[140 150 126 130 104]
126
[144 102 134 130 138]
134
[141 118  98 151 123]
98
[123 119 121 124 107]
121
[145 145 146 151 149]
146
[119 125 102 117 147]
102
---
[145 109 134 138 101 128 147] ==> 147
[132 138 150 136] ==> 136
[128 119 117 156] ==> 156
[110 113 116 122 132 131 102] ==> 102
[116 139 130 127 143 154 100] ==> 100
[146 132 110 155] ==> 155
[128 150 119 100  99] ==> 99
---
148,126,116,129
136,135,136,149
139,138,126,125
Out: 129

158,119,138,137,117,155,111 Out: 137

110,144,108,111
110,124,125,111
154,125,143,153
Out: 111

118,119,149,121 Out: 121

135,141,115,129,137,119,128
140,144,118,143,136,127,117
131,143,147,142,111,141,106
Out: 129

133,100,125,132
137,143,125,128
Out: 132

157,140,127,104,137 Out: 104
---
[152 136 103 131] ==> 152
[113 133 143 130 156 123] ==> 113
[130 101 157 118 122 148] ==> 130
[157 121 148 120 148 117] ==> 157
[106 122 131 119 131] ==> 106
[123 104 124 128 108 129 127] ==> 123
[157 129 106 116 130 128] ==> 157
---
[139, 120, 122, 157, 131, 119, 130] gives 139
[128, 134, 119, 103, 134, 123] gives 128
[124, 143, 101, 124, 135, 121] gives 124
[142, 132, 153, 128, 138, 124] gives 142
[136, 153, 103, 100, 105, 126, 115] gives 136
[154, 103, 99, 133] gives 154
[120, 153, 135, 114, 117] gives 120
[101, 106, 128, 108] gives 101
[125, 115, 125, 126, 105, 143, 139] gives 125
[127, 135, 156, 120, 121, 142, 132] gives 127
---
[121 110 120 150 122] --> 150, 110

[146 114 149 111 134 118] --> 149, 111

[[103 150 106 104]
 [118 144 132 155]
 [133 123 106 118]] --> 155, 103

[106 121 114 111] --> 121, 106

[140 152 124 128 130] --> 152, 124

[135 103 122 148] --> 148, 103

[111 109 146 138 153] --> 153, 109

[101 143 151 144 142] --> 151, 101

[[122 123 125 132 117 136]
 [127 135 128 135 135 103]
 [131 132 123 130 121 132]] --> 136, 103

[142 133 153 118] --> 153, 118
---
array([[122, 137, 117, 146, 118, 149],
       [130, 118, 117, 145, 111, 147],
       [116,  99, 110, 132, 108, 150]]) value 122

array([158, 153, 117, 132, 129]) value 158

array([[100, 140, 144, 149],
       [143, 124, 143, 119]]) value 100

array([[100, 122, 132, 104, 117, 157],
       [149, 109, 116, 106, 141, 132]]) value 100

array([127, 156, 133, 119, 125]) value 127

array([137, 151, 144, 115, 117]) value 137

array([130, 130, 131, 119, 131, 121, 149]) value 130
---
[147 121 114 141 107 111] >> 107
[122 148 116 156 124] >> 156
[113 126 101 106] >> 101
[115 120 134 157 151 130 149] >> 130
[131 129 120 156 120 122 123] >> 122
[141 137 115 157 131] >> 157
[113 155 123 148 124] >> 148
[133 157 139 124 107 130] >> 107
---
Input:
[[129 126 130 125 115 131 128]
 [126 132 124 136 115 135 152]
 [123 129 132 119 148 124 151]]
Output: 124

Input:
[[124 122 119 130 125]
 [103 126 142 128 125]
 [115 128 133 134 123]]
Output: 134

Input:
[[128 127 126 128 129]
 [137 134  99 118 119]
 [120 131 123 136 139]]
Output: 136

Input:
[[128 129 122 127 102]
 [125 128 120 135 107]
 [129 129 104 120  99]]
Output: 120

Input:
[[128 128 130 148]
 [128 127 133 156]
 [128 138 156 133]]
Output: 156

Input:
[[142 125 122 101 125 117 125]
 [130 128 122 134 137 145 143]
 [140 119 129 104 126 118 125]]
Output: 118

Input:
[[128 117 152 124]
 [128 115 147 121]
 [130 119 155 118]]
Output: 155

Input:
[[142 135 155 148 107 102 121]
 [104 106 141 132 122 118 152]
 [130 142 112 125 133 143 114]]
Output: 143
---
[136 155 117 108 135 129 113] ans = 129

[[130 133 126 126 134]
 [137 121 134 141 131]
 [132 143 121 134 155]] ans = 133

[109 147 143 100 151] ans = 143

[117 156 121 155 126] ans = 126

[156 117 133 116 103] ans = 117

[152 120 136 119 132 111 133] ans = 132

[102 128 156 124 119] ans = 124

[116 132 122 110 130 121 153] ans = 122
---
[[133 141 130 132 135 131]
 [130 130 150 136 133 144]
 [131 134 131 132 134 134]]
141

[143 135 102 126]
135

[154 129 120 147 115]
129

[[132 138 127 114 124 133 133]
 [141 144 120 124 120 151 110]
 [139 149 119 115 110 125 151]]
138

[[149 147 121 113]
 [126 156 133 138]
 [153 126 120 149]]
147

[[143 149 122 154]
 [119 116 111 107]
 [123 122 104 118]]
149

[[133 136 139 147 118 156]
 [131 136 136 145 113 154]]
136
---
[142 118 155 119 116] -> 155
[119 129 119 115 103] -> 119
[131 123 150 114 134] -> 150
[114 103 133 146 140] -> 133
[148 132 118 101 114] -> 118
[109 138 132 126  99] -> 132
[118 143 107 150 123] -> 107
[103 127 126 127 149] -> 126
[112 111 103 119 124] -> 103
---
[[117, 121, 124, 134, 124, 129], [122, 127, 127, 153, 129, 111], [127, 121, 121, 129, 119, 123]] Answer: 117
[[138, 104, 122, 101, 109, 154], [158, 121, 149, 140, 116, 143], [105, 142, 104, 118, 134, 104]] Answer: 138
[[106, 120, 113, 100, 139, 112], [147, 115, 145, 157, 105, 146], [106, 109, 105, 113, 149, 110]] Answer: 106
[[112, 146, 111, 107], [148, 115, 152, 146], [112, 144, 114, 113]] Answer: 112
[[129, 139, 130, 132, 125, 126, 150], [125, 113, 124, 122, 126, 129, 142], [126, 125, 130, 128, 115, 123, 137]] Answer: 129
[[127, 109, 143, 133, 114, 106, 113], [138, 148, 121, 133, 142, 157, 142], [121, 150, 109, 116, 129, 135, 141]] Answer: 127
[[112, 144, 142, 104, 152, 121], [136, 120, 120, 140, 115, 132], [123, 133, 131, 120, 134, 127]] Answer: 112
---
[129 139 151 147] 139
[109 142 113 106] 142
[137 101 118 111] 101
[111 143 129 152] 143
[117 141 107 149] 141
[144 157 138 153] 157
[107 111 155 147] 111
[139 150 136 148] 150
---
117	127	135	107	120	155	119 >> 155, 107

104	135	131	156	146	143	136 >> 156, 104

126	124	136	132	132	137	106
139	121	135	112	143	128	129
115	128	119	116	113	123	123
>> 143, 106

131	132	122	137	128	130
131	131	145	129	123	117
137	138	147	141	123	105
>> 147, 105

103	132	134	149	117
107	124	136	136	126
104	124	128	132	119
>> 149, 103

125	135	121	149	125 >> 149, 121

131	114	112	112	116	112	105
119	110	123	144	140	125	150
>> 150, 105
---
[[147 137 140 140 141]
 [139 142 142 137 135]
 [146 147 149 142 145]]: 140

[[122 122 130 133 133 139 130]
 [152 121 133 137 108 113 105]
 [128 130 132 127 131 128 134]]: 130

[[132 153 126 116 119 119]
 [138 140 125 102 119 118]
 [132 139 125 102 119 139]]: 126

[[128 127 129 142 129 124]
 [128 124 126 155 126 120]
 [128 128 122 119 129 129]]: 129

[[137 128 135 129 131 131 133]
 [126 143 128 124 116 152 144]
 [120 131 121 130 128 134 123]]: 135

[[144 142 127 128]
 [117 127 122 152]
 [113 115 135 131]]: 127

[[128 143 128 123 131]
 [148 140 112 145 124]
 [131 114 124 103 131]]: 128

[[146 134 129 148 121 122 140]
 [126 118 137 124 152 141 117]
 [129 107 129 132 152 152 131]]: 129

[[141 135 139 155]
 [147 133 112 113]
 [132 145 105 118]]: 139

[[141 141 117 113 137 145]
 [125 155 118 106 148 141]
 [114 110 125 144 146 129]]: 117
---
[[128 129 116 151 151 150]
 [121 120 129 129 128 127]
 [123 123 141 105 105 106]]
120

[[107 131 115 141 118]
 [119 122 125 141 108]
 [143 108 146 133 108]]
122

[[154 144 109 129]
 [136 133 123 128]
 [124 126 131 128]]
133

[[141 120 143 130 113]
 [120 118 107 141 134]
 [146 156 114 125 119]]
118

[[139 106 125 153 100 133 110]
 [127 150 111 138 146 152 119]
 [120 109  99 122 126 128 144]]
150

[[137 116 151 127 124]
 [134 126 113 102 147]
 [120 118 157 131 116]]
126
---
Q:
[[131 124 124 134 122]
 [123 133 132 121 134]
 [144 112 115 152 108]]
A: 122, 144

Q: [120 155 150 118 135 127]
A: 127, 120

Q: [144 148 154 149]
A: 149, 144

Q:
[[118 127 113 130 119]
 [106 114 114 119 117]]
A: 119, 106

Q: [142 130 126 107 104]
A: 104, 142

Q: [110 146 145 101 153 122]
A: 122, 110

Q: [109 157 135 144 130]
A: 130, 109

Q: [120 113 107 105 103  99]
A: 99, 120
---
[132 133 145 158 142 153] Out: 132
[151 137 157 155] Out: 151
[124 132 137 126 155 134] Out: 124
[114 109 139 105 124] Out: 114
[102 113 127 154] Out: 102
[130 106 121 132 119 120 144] Out: 130
